Below is a small trained network, with its code and all its weights. Each question gives an input and a class and asks what happens when units are switched off, that is, made to give their printed mean instead of their output.

import numpy as np


def w(rows, s, z=0):
    codes = np.array(rows[::2]) - 128.0
    scale = np.full(codes.shape[1], s)
    scale[-1] = z or s
    return codes * scale


def f(y):
    return np.maximum(y, 0)


def log_softmax(a):
    a = a - a.max(-1, keepdims=True)
    return a - np.log(np.exp(a).sum(-1, keepdims=True))


def net(x, mask):
    res = np.array(x, float).reshape(1, 3) / 4 @ E
    y = f(res @ A[0][:, :-1].T + A[0][:, -1])
    res = res + np.where(mask, y, B[0][:, -1]) @ B[0][:, :-1]
    return log_softmax(res[-1] @ U[:, :-1].T + U[:, -1])


A, B = {}, {}
E = w([
[143,71,163,97,172,156],'x0',
[110,167,130,127,116,246],'x1',
[187,191,174,137,150,116],'x2',
],0.014)
A[0] = w([
[174,67,98,99,114,45,144],'n0',
[204,186,249,157,141,112,105],'n1',
[217,206,181,167,146,116,115],'n2',
[159,194,98,206,31,88,75],'n3',
[115,39,148,32,124,150,44],'n4',
[185,79,163,75,173,155,55],'n5',
[106,156,170,111,70,200,179],'n6',
[212,202,187,106,186,108,135],'n7',
[186,60,220,46,155,159,38],'n8',
[6,19,48,147,97,112,60],'n9',
[106,140,107,166,130,205,145],'n10',
[170,50,215,10,140,160,17],'n11',
[162,70,155,119,189,143,3],'n12',
[8,106,123,162,148,123,24],'n13',
[116,213,143,87,155,197,193],'n14',
[136,123,110,158,143,34,137],'n15',
[196,228,203,140,155,102,99],'n16',
[116,113,149,149,153,8,146],'n17',
[149,105,101,96,118,43,126],'n18',
[122,78,189,66,233,132,40],'n19',
[93,213,57,189,108,91,58],'n20',
[163,165,234,188,166,124,99],'n21',
[172,77,146,100,109,55,105],'n22',
[113,200,95,182,2,95,53],'n23',
[95,169,111,102,90,230,165],'n24',
[89,178,79,218,34,97,49],'n25',
[126,134,146,123,77,180,150],'n26',
[13,54,71,60,72,136,52],'n27',
],0.0076,0.0015)
B[0] = w([
[214,108,196,82,128,133,223],'n0',
[53,79,121,91,15,57,228],'n1',
[38,53,103,126,64,40,221],'n2',
[129,214,97,217,205,94,212],'n3',
[89,134,84,192,171,117,189],'n4',
[98,186,74,238,254,109,185],'n5',
[210,135,196,99,82,195,203],'n6',
[42,57,113,95,25,45,227],'n7',
[110,203,31,241,203,154,207],'n8',
[82,31,119,132,41,91,255],'n9',
[191,144,169,71,89,175,197],'n10',
[133,239,75,199,201,127,206],'n11',
[130,196,92,184,151,159,173],'n12',
[78,48,104,129,50,69,177],'n13',
[189,128,191,76,98,151,208],'n14',
[223,134,183,78,145,161,220],'n15',
[72,116,117,104,62,64,228],'n16',
[208,152,193,6,139,203,242],'n17',
[225,164,183,95,106,203,211],'n18',
[107,160,97,162,208,186,200],'n19',
[150,205,68,210,219,157,206],'n20',
[46,72,86,150,42,59,201],'n21',
[222,150,211,104,108,193,207],'n22',
[150,192,37,189,196,181,219],'n23',
[202,89,227,50,117,190,231],'n24',
[101,192,34,175,221,185,218],'n25',
[189,129,191,78,121,178,177],'n26',
[42,26,124,106,37,60,236],'n27',
],0.0054,0.0079)
U = w([
[245,118,214,53,122,163,211],'0',
[22,73,111,123,56,65,136],'1',
[121,165,54,223,227,134,3],'2',
],0.011,0.00047)

Each question gives the input, the list of numbers given to net, and the class t.
The units are the neurons (one row each of A and B). Each row of codes is followed by its name. A weight is (code - 128) times the scale printed after its matrix; where a second scale follows, it is the last column's (A, B and U).
mask holds one flag per neuron, in row order. A switched-off neuron (its flag False) gives its mean, the last column of its row in B, instead of its output. The means were averaged over made-up inputs and are rounded, as every weight is.
A unit's drop is (log p(t) with every unit on - log p(t) with that unit switched off) / (log p(t) with every unit on - log p(t) with every unit switched off).
unit that matters most: the unit with the biggest drop
k most important neurons: the k neurons with the biggest drops, biggest first
drop of u: that unit's drop, to one decimal
input [-7,5,-3], class 2: unit that matters most => n25
input [4,3,3], class 2: 2 most important neurons => (n8, n17)
input [-3,-4,5], class 1: 2 most important neurons => (n2, n7)
input [-7,7,-2], class 0: 4 most important neurons => (n24, n6, n10, n14)
input [3,8,-8], class 0: 2 most important neurons => (n24, n6)
input [-8,0,-7], class 2: 2 most important neurons => (n25, n23)
input [-6,-6,2], class 0: 3 most important neurons => (n17, n15, n18)
input [-7,-7,-1], class 0: 2 most important neurons => (n17, n15)
input [0,-4,5], class 1: 3 most important neurons => (n7, n2, n1)
input [8,-1,8], class 1: drop of n21 => 0.2
input [-7,-3,5], class 2: drop of n27 => 0.1
input [-5,4,6], class 1: drop of n2 => 0.1
